Here is a tiny trained network, its code and every weight. The questions are about switching its units off for an input and a target symbol, where a switched-off unit gives its printed mean instead of its output.

import numpy as np


def w(rows, s, z=0):
    codes = np.array(rows[::2]) - 128.0
    scale = np.full(codes.shape[1], s)
    scale[-1] = z or s
    return codes * scale


def norm(h):
    return h / np.sqrt((h * h).mean(-1, keepdims=True) + 1e-5)


def f(y):
    return np.maximum(y, 0)


def softmax(a):
    e = np.exp(a - a.max(-1, keepdims=True))
    return e / e.sum(-1, keepdims=True)


def log_softmax(a):
    a = a - a.max(-1, keepdims=True)
    return a - np.log(np.exp(a).sum(-1, keepdims=True))


def net(x, mask):
    ids = ['αβγδεζημξπφω'.index(c) for c in x.split()]
    T = len(ids)
    res = E[ids] + P[:T]
    r = norm(res)
    for j in range(3):
        rows = slice(3 * j, 3 * j + 3)
        q, k, v = (r @ M[0][rows].T for M in (Q, K, V))
        z = softmax(np.where(np.tri(T) > 0, q @ k.T / 3**0.5, -1e9)) @ v
        o = O[0][rows]
        res = res + np.where(mask[j], z, o[:, -1]) @ o[:, :-1]
    y = f(norm(res) @ A[0][:, :-1].T + A[0][:, -1])
    res = res + np.where(mask[3:7], y, B[0][:, -1]) @ B[0][:, :-1]
    return log_softmax(norm(res)[-1] @ U[:, :-1].T + U[:, -1])


Q, K, V, O, A, B = {}, {}, {}, {}, {}, {}
E = w([
[144,152,129],'α',
[130,112,93],'β',
[133,128,106],'γ',
[137,121,99],'δ',
[117,153,129],'ε',
[123,165,149],'ζ',
[124,100,82],'η',
[162,251,111],'μ',
[112,97,88],'ξ',
[156,145,112],'π',
[151,152,125],'φ',
[147,183,164],'ω',
],0.022)
P = w([
[129,93,137],'0',
[141,162,107],'1',
[250,157,120],'2',
[118,111,135],'3',
[131,164,90],'4',
[242,161,125],'5',
[116,111,135],'6',
[126,164,88],'7',
],0.02)
Q[0] = w([
[166,191,7],'h1',
[74,112,122],'h1',
[101,217,68],'h1',
[133,104,151],'h2',
[223,144,168],'h2',
[119,196,93],'h2',
[140,51,134],'h3',
[82,160,67],'h3',
[193,97,102],'h3',
],0.015)
K[0] = w([
[177,37,168],'h1',
[44,112,103],'h1',
[134,45,250],'h1',
[151,131,93],'h2',
[130,157,107],'h2',
[171,165,237],'h2',
[124,64,141],'h3',
[68,136,68],'h3',
[200,80,120],'h3',
],0.015)
V[0] = w([
[200,137,106],'h1',
[34,151,144],'h1',
[2,148,96],'h1',
[137,101,104],'h2',
[155,115,116],'h2',
[137,103,137],'h2',
[13,196,148],'h3',
[190,127,170],'h3',
[115,124,110],'h3',
],0.013)
O[0] = w([
[173,37,118,193],'h1',
[77,204,124,33],'h1',
[108,225,107,1],'h1',
[126,71,71,116],'h2',
[125,132,106,144],'h2',
[106,86,115,121],'h2',
[164,1,116,54],'h3',
[100,150,99,151],'h3',
[135,129,150,127],'h3',
],0.0077,0.0082)
A[0] = w([
[146,137,254,5],'n1',
[212,132,46,152],'n2',
[50,38,241,100],'n3',
[65,204,101,144],'n4',
],0.011,0.0031)
B[0] = w([
[205,120,5,157],'n1',
[228,174,180,255],'n2',
[26,179,148,167],'n3',
[97,100,194,162],'n4',
],0.011,0.0082)
U = w([
[80,162,199,152],'α',
[142,41,175,83],'β',
[174,124,131,99],'γ',
[158,121,66,73],'δ',
[147,168,3,80],'ε',
[98,52,97,254],'ζ',
[137,208,143,120],'η',
[70,186,96,180],'μ',
[127,130,161,143],'ξ',
[157,129,109,98],'π',
[108,53,211,131],'φ',
[147,104,149,89],'ω',
],0.02,0.0089)

Each question gives the input, a string of symbols that net reads in full, and the target symbol t.
The units are the heads (3 rows each of Q, K, V and O) and the neurons (one row each of A and B). Each row of codes is followed by its name. A weight is (code - 128) times the scale printed after its matrix; where a second scale follows, it is the last column's (O, A, B and U).
mask holds one flag per unit, heads first, then neurons. A switched-off unit (its flag False) gives its mean, the last column of its rows in O or B, instead of its output. The means were averaged over made-up inputs and are rounded, as every weight is.
A unit's drop is (log p(t) with every unit on - log p(t) with that unit switched off) / (log p(t) with every unit on - log p(t) with every unit switched off).
The circuit of an input: a set's keep is (log p(t) with only the set's units on - log p(t) with every unit switched off) / (log p(t) with every unit on - log p(t) with every unit switched off). Starting from all 7 units, units are removed one at a time, each time the one whose removal leaves the highest keep (on an exact tie, the one counted first), for as long as the keep stays at least 0.8.
circuit, biggest first: the units of the circuit, biggest drop first
most important unit: the unit with the biggest drop
k most important neurons: the k neurons with the biggest drops, biggest first
which heads matter: for each layer, one digit per head in row order, 1 if its drop is at least 0.15 and else 0, layers parted by /
drop when u is switched off: that unit's drop, to one decimal
input ε ζ π ξ μ, target μ: which heads matter -> 100
input ζ α ω φ π ξ ζ ξ, target α: most important unit -> h1
input ξ ξ δ β η, target η: circuit, biggest first -> [h1; n4]
input φ α δ ω μ ξ ξ ζ, target β: which heads matter -> 100
input α ξ ζ η ε ω ζ, target μ: which heads matter -> 101
input ζ ω ε ξ γ, target α: 2 most important neurons -> [n4; n1]
input α ξ ω μ δ φ ε, target α: which heads matter -> 101
input ζ π ξ β ω, target α: 2 most important neurons -> [n4; n2]
input ξ ξ γ ω β, target η: which heads matter -> 100
input ζ ζ δ π ω φ μ ε, target α: 2 most important neurons -> [n4; n2]
input ε ξ ξ α, target φ: 3 most important neurons -> [n3; n2; n1]
input ξ γ ξ π ξ ω ξ δ, target η: 2 most important neurons -> [n4; n1]
input ξ δ γ ζ, target μ: drop when n3 is switched off -> 0.8
input ξ ω α γ μ ξ α δ, target η: drop when h1 is switched off -> 0.6
input ξ ω φ γ ξ ω ξ ξ, target η: drop when n4 is switched off -> 0.2
input φ ξ ξ β ζ, target β: drop when h1 is switched off -> 0.2
input ξ ω δ ξ α ξ α, target φ: most important unit -> n3
